Below are the code and all the weights of a small trained network. Each question names an input and a target symbol and asks about switching units off, where a switched-off unit gives its printed mean instead of its output.

import numpy as np


def w(rows, s, z=0):
    codes = np.array(rows[::2]) - 128.0
    scale = np.full(codes.shape[1], s)
    scale[-1] = z or s
    return codes * scale


def softmax(a):
    e = np.exp(a - a.max(-1, keepdims=True))
    return e / e.sum(-1, keepdims=True)


def log_softmax(a):
    a = a - a.max(-1, keepdims=True)
    return a - np.log(np.exp(a).sum(-1, keepdims=True))


def net(x, mask):
    ids = ['αβδεηπφψ'.index(c) for c in x.split()]
    T = len(ids)
    res = E[ids] + P[:T]
    u = 0
    for l in range(3):
        r = res
        for j in range(2):
            rows = slice(4 * j, 4 * j + 4)
            q, k, v = (r @ M[l][rows].T for M in (Q, K, V))
            z = softmax(np.where(np.tri(T) > 0, q @ k.T / 4**0.5, -1e9)) @ v
            o = O[l][rows]
            res = res + np.where(mask[u + j], z, o[:, -1]) @ o[:, :-1]
        u += 2
    return log_softmax(res[-1] @ U[:, :-1].T + U[:, -1])


Q, K, V, O = {}, {}, {}, {}
E = w([
[107,163,131],'α',
[71,183,170],'β',
[67,58,97],'δ',
[20,16,116],'ε',
[154,142,117],'η',
[31,117,55],'π',
[152,245,86],'φ',
[182,120,254],'ψ',
],0.0093)
P = w([
[69,2,150],'0',
[126,94,172],'1',
[87,141,197],'2',
[66,190,201],'3',
[44,237,213],'4',
[74,235,172],'5',
[120,188,141],'6',
[192,53,128],'7',
[211,116,109],'8',
[215,92,103],'9',
],0.007)
Q[0] = w([
[141,180,193],'L0H1',
[174,56,190],'L0H1',
[146,20,170],'L0H1',
[150,144,206],'L0H1',
[73,25,67],'L0H2',
[176,134,9],'L0H2',
[254,115,66],'L0H2',
[71,229,229],'L0H2',
],0.0088)
K[0] = w([
[27,134,77],'L0H1',
[112,217,86],'L0H1',
[190,205,72],'L0H1',
[44,164,77],'L0H1',
[132,18,191],'L0H2',
[93,41,27],'L0H2',
[189,67,38],'L0H2',
[113,254,160],'L0H2',
],0.0093)
V[0] = w([
[110,208,38],'L0H1',
[99,109,225],'L0H1',
[89,203,118],'L0H1',
[184,98,2],'L0H1',
[94,106,62],'L0H2',
[124,189,127],'L0H2',
[30,150,156],'L0H2',
[231,155,137],'L0H2',
],0.0088)
O[0] = w([
[155,225,183,42],'L0H1',
[177,46,30,236],'L0H1',
[216,193,122,120],'L0H1',
[2,166,226,3],'L0H1',
[112,168,64,121],'L0H2',
[193,158,147,113],'L0H2',
[212,71,43,253],'L0H2',
[106,154,252,12],'L0H2',
],0.0059,0.0044)
Q[1] = w([
[70,130,158],'L1H1',
[170,106,182],'L1H1',
[209,162,193],'L1H1',
[59,77,18],'L1H1',
[50,78,97],'L1H2',
[57,194,174],'L1H2',
[199,102,135],'L1H2',
[160,254,194],'L1H2',
],0.0087)
K[1] = w([
[82,167,177],'L1H1',
[88,62,54],'L1H1',
[127,8,93],'L1H1',
[196,254,116],'L1H1',
[249,220,181],'L1H2',
[65,135,182],'L1H2',
[150,56,86],'L1H2',
[16,57,152],'L1H2',
],0.0077)
V[1] = w([
[97,204,179],'L1H1',
[137,50,98],'L1H1',
[83,173,127],'L1H1',
[116,128,87],'L1H1',
[17,70,39],'L1H2',
[125,81,205],'L1H2',
[100,2,186],'L1H2',
[80,200,88],'L1H2',
],0.0082)
O[1] = w([
[76,99,180,15],'L1H1',
[190,154,84,222],'L1H1',
[64,122,171,85],'L1H1',
[118,196,122,162],'L1H1',
[112,120,18,254],'L1H2',
[228,9,186,99],'L1H2',
[228,29,63,189],'L1H2',
[2,166,138,92],'L1H2',
],0.0063,0.0096)
Q[2] = w([
[115,66,136],'L2H1',
[136,248,145],'L2H1',
[67,59,112],'L2H1',
[59,73,163],'L2H1',
[188,172,139],'L2H2',
[109,106,35],'L2H2',
[52,3,130],'L2H2',
[144,99,158],'L2H2',
],0.007)
K[2] = w([
[160,182,163],'L2H1',
[131,58,59],'L2H1',
[74,184,192],'L2H1',
[182,182,131],'L2H1',
[193,58,29],'L2H2',
[64,121,88],'L2H2',
[2,129,246],'L2H2',
[172,78,183],'L2H2',
],0.0059)
V[2] = w([
[81,137,95],'L2H1',
[96,85,114],'L2H1',
[146,195,153],'L2H1',
[117,185,188],'L2H1',
[141,240,190],'L2H2',
[255,91,158],'L2H2',
[213,169,196],'L2H2',
[222,99,162],'L2H2',
],0.007)
O[2] = w([
[203,53,129,139],'L2H1',
[148,56,228,146],'L2H1',
[126,183,48,84],'L2H1',
[145,219,39,41],'L2H1',
[197,37,73,5],'L2H2',
[19,1,112,165],'L2H2',
[136,11,85,63],'L2H2',
[72,31,105,142],'L2H2',
],0.0048,0.025)
U = w([
[163,95,98,85],'α',
[112,103,4,107],'β',
[108,111,141,108],'δ',
[31,143,184,131],'ε',
[240,46,200,252],'η',
[182,133,131,28],'π',
[100,157,2,115],'φ',
[22,89,108,3],'ψ',
],0.0076,0.0045)

Each question gives the input, a string of symbols that net reads in full, and the target symbol t.
The units are the heads (4 rows each of Q, K, V and O). Each row of codes is followed by its name. A weight is (code - 128) times the scale printed after its matrix; where a second scale follows, it is the last column's (O and U).
mask holds one flag per head, layer by layer. A switched-off head (its flag False) gives its mean, the last column of its rows in O, instead of its output. The means were averaged over made-up inputs and are rounded, as every weight is.
A unit's drop is (log p(t) with every unit on - log p(t) with that unit switched off) / (log p(t) with every unit on - log p(t) with every unit switched off).
The circuit of an input: a set's keep is (log p(t) with only the set's units on - log p(t) with every unit switched off) / (log p(t) with every unit on - log p(t) with every unit switched off). Starting from all 6 units, units are removed one at a time, each time the one whose removal leaves the highest keep (on an exact tie, the one counted first), for as long as the keep stays at least 0.8.
units of the circuit, in order: the units of the circuit, biggest drop first
unit that matters most: the unit with the biggest drop
which heads matter: for each layer, one digit per head in row order, 1 if its drop is at least 0.15 and else 0, layers parted by /
input ψ π π π φ β, target ψ: which heads matter	10 / 11 / 11
input ψ ψ ε ε δ π φ α, target ψ: units of the circuit, in order	[L1H2, L2H2, L0H1, L1H1]
input ε δ α β, target ε: units of the circuit, in order	[L2H2, L1H2, L0H2, L0H1]
input ε δ ε η ε δ φ ε, target ε: which heads matter	00 / 01 / 00
input ε ψ β ψ α α φ α ε φ, target ε: which heads matter	10 / 01 / 01
input φ π δ ε ψ β ε ψ π, target η: units of the circuit, in order	[L1H2, L0H1]
input α δ ε η φ β ε, target ε: which heads matter	01 / 11 / 00
input ε φ α π α β, target ε: units of the circuit, in order	[L1H2, L2H2, L0H2, L0H1]
input ψ δ ε ψ η δ, target ψ: units of the circuit, in order	[L2H2, L1H2, L0H2, L0H1]
input ε ε φ ε β ε δ ε, target φ: which heads matter	11 / 01 / 10
input δ φ β β ε π δ δ, target φ: units of the circuit, in order	[L2H1, L1H2]
input η δ η ψ α, target η: which heads matter	11 / 01 / 01
input ψ η β δ π π ε β β η, target ψ: which heads matter	10 / 11 / 01
input ψ η φ, target ψ: which heads matter	10 / 01 / 01
input α π ψ ε ψ ψ β ψ δ, target η: units of the circuit, in order	[L1H2]
input ε β ε π π ψ π, target η: units of the circuit, in order	[L1H2, L0H1, L0H2]
input ψ φ π δ φ η ε ψ α, target ψ: units of the circuit, in order	[L2H2, L1H2, L0H1, L1H1]
input η ψ φ, target η: units of the circuit, in order	[L0H2, L1H2]
input φ ψ ε, target η: unit that matters most	L2H2
input ε ε ψ β β ψ β φ ε π, target ε: units of the circuit, in order	[L1H2, L2H2, L0H1, L0H2]
input η ψ δ δ α, target η: unit that matters most	L0H2
input δ η ε ψ φ η π, target ε: which heads matter	01 / 01 / 00
